Below is a small trained network, with its code and all its weights. Each question gives an input and a class and asks what happens when units are switched off, that is, made to give their printed mean instead of their output.

import numpy as np


def w(rows, s, z=0):
    codes = np.array(rows[::2]) - 128.0
    scale = np.full(codes.shape[1], s)
    scale[-1] = z or s
    return codes * scale


def norm(h):
    return h / np.sqrt((h * h).mean(-1, keepdims=True) + 1e-5)


def f(y):
    return y / 2 * (1 + np.tanh(0.7978845608 * (y + 0.044715 * y**3)))


def log_softmax(a):
    a = a - a.max(-1, keepdims=True)
    return a - np.log(np.exp(a).sum(-1, keepdims=True))


def net(x, mask):
    res = np.array(x, float).reshape(1, 3) / 4 @ E
    u = 0
    for l in range(2):
        y = f(norm(res) @ A[l][:, :-1].T + A[l][:, -1])
        res = res + np.where(mask[u : u + 4], y, B[l][:, -1]) @ B[l][:, :-1]
        u += 4
    return log_softmax(norm(res)[-1] @ U[:, :-1].T + U[:, -1])


A, B = {}, {}
E = w([
[65,173,254,129,26,121],'x0',
[216,161,141,80,72,170],'x1',
[112,84,192,103,151,226],'x2',
],0.01)
A[0] = w([
[151,137,172,87,164,204,33],'0.n1',
[216,176,215,229,87,193,144],'0.n2',
[77,133,1,142,99,94,92],'0.n3',
[78,84,241,181,254,190,252],'0.n4',
],0.0079,0.0022)
B[0] = w([
[191,168,48,141,34,166,166],'0.n1',
[97,216,55,101,159,127,193],'0.n2',
[102,204,95,175,90,116,176],'0.n3',
[2,56,213,124,152,65,254],'0.n4',
],0.0096,0.0069)
A[1] = w([
[102,234,217,81,116,204,187],'1.n1',
[247,193,130,105,111,103,100],'1.n2',
[173,94,135,79,158,217,221],'1.n3',
[105,124,146,254,185,14,253],'1.n4',
],0.0078,0.0037)
B[1] = w([
[98,121,40,64,182,176,223],'1.n1',
[106,98,255,92,137,129,184],'1.n2',
[79,32,123,186,125,164,173],'1.n3',
[179,143,166,183,167,65,255],'1.n4',
],0.0089,0.0071)
U = w([
[210,196,83,209,171,41,195],'0',
[133,137,113,204,96,171,3],'1',
[70,176,83,48,107,213,185],'2',
[59,39,206,126,190,81,176],'3',
[150,7,109,118,152,194,135],'4',
[109,112,115,125,63,93,31],'5',
[176,206,151,47,117,84,110],'6',
],0.013,0.0052)

Each question gives the input, the list of numbers given to net, and the class t.
The units are the neurons (one row each of A and B). Each row of codes is followed by its name. A weight is (code - 128) times the scale printed after its matrix; where a second scale follows, it is the last column's (A, B and U).
mask holds one flag per neuron, layer by layer. A switched-off neuron (its flag False) gives its mean, the last column of its row in B, instead of its output. The means were averaged over made-up inputs and are rounded, as every weight is.
A unit's drop is (log p(t) with every unit on - log p(t) with that unit switched off) / (log p(t) with every unit on - log p(t) with every unit switched off).
The circuit of an input: a set's keep is (log p(t) with only the set's units on - log p(t) with every unit switched off) / (log p(t) with every unit on - log p(t) with every unit switched off). Starting from all 8 units, units are removed one at a time, each time the one whose removal leaves the highest keep (on an exact tie, the one counted first), for as long as the keep stays at least 0.8.
units of the circuit, in order: the units of the circuit, biggest drop first
most important unit: the unit with the biggest drop
top k neurons: the k neurons with the biggest drops, biggest first
top k neurons in layer l: the k neurons of layer l with the biggest drops, biggest first
drop when u is switched off: that unit's drop, to one decimal
input [7,-2,-5], class 0: units of the circuit, in order	(0.n4, 1.n2)
input [0,5,0], class 2: most important unit	0.n2
input [4,3,-3], class 2: top 2 neurons	(1.n1, 1.n4)
input [6,4,-4], class 2: top 2 neurons	(1.n1, 1.n4)
input [-8,6,-3], class 4: units of the circuit, in order	(1.n4, 0.n2)
input [8,-1,2], class 2: top 2 neurons	(1.n1, 0.n2)
input [5,-2,-6], class 0: top 2 neurons	(0.n4, 1.n4)
input [-3,5,0], class 4: top 2 neurons	(1.n3, 0.n4)
input [-4,8,-8], class 6: top 2 neurons	(1.n2, 1.n4)
input [-6,-4,1], class 0: units of the circuit, in order	(1.n4, 0.n3)
input [4,-5,-4], class 0: units of the circuit, in order	(0.n4, 1.n4)
input [8,3,6], class 2: top 2 neurons	(1.n1, 0.n2)
input [0,2,5], class 2: top 2 neurons in layer 0	(0.n1, 0.n2)
input [5,1,8], class 2: top neuron in layer 1	(1.n1)
input [5,6,-4], class 2: units of the circuit, in order	(1.n1, 1.n4)
input [-4,3,0], class 4: top 2 neurons	(0.n4, 1.n4)
input [1,8,-2], class 2: top 3 neurons	(1.n4, 1.n1, 0.n2)
input [-3,5,-3], class 6: top 2 neurons in layer 0	(0.n4, 0.n3)
input [2,2,-4], class 6: top 2 neurons	(0.n4, 1.n2)
input [1,4,4], class 2: units of the circuit, in order	(0.n2)
input [7,-1,-8], class 0: top 2 neurons in layer 0	(0.n4, 0.n1)
input [5,3,0], class 2: drop when 1.n1 is switched off	0.1
input [5,-5,-8], class 0: drop when 0.n4 is switched off	0.2
input [3,-8,-8], class 0: drop when 0.n4 is switched off	0.2
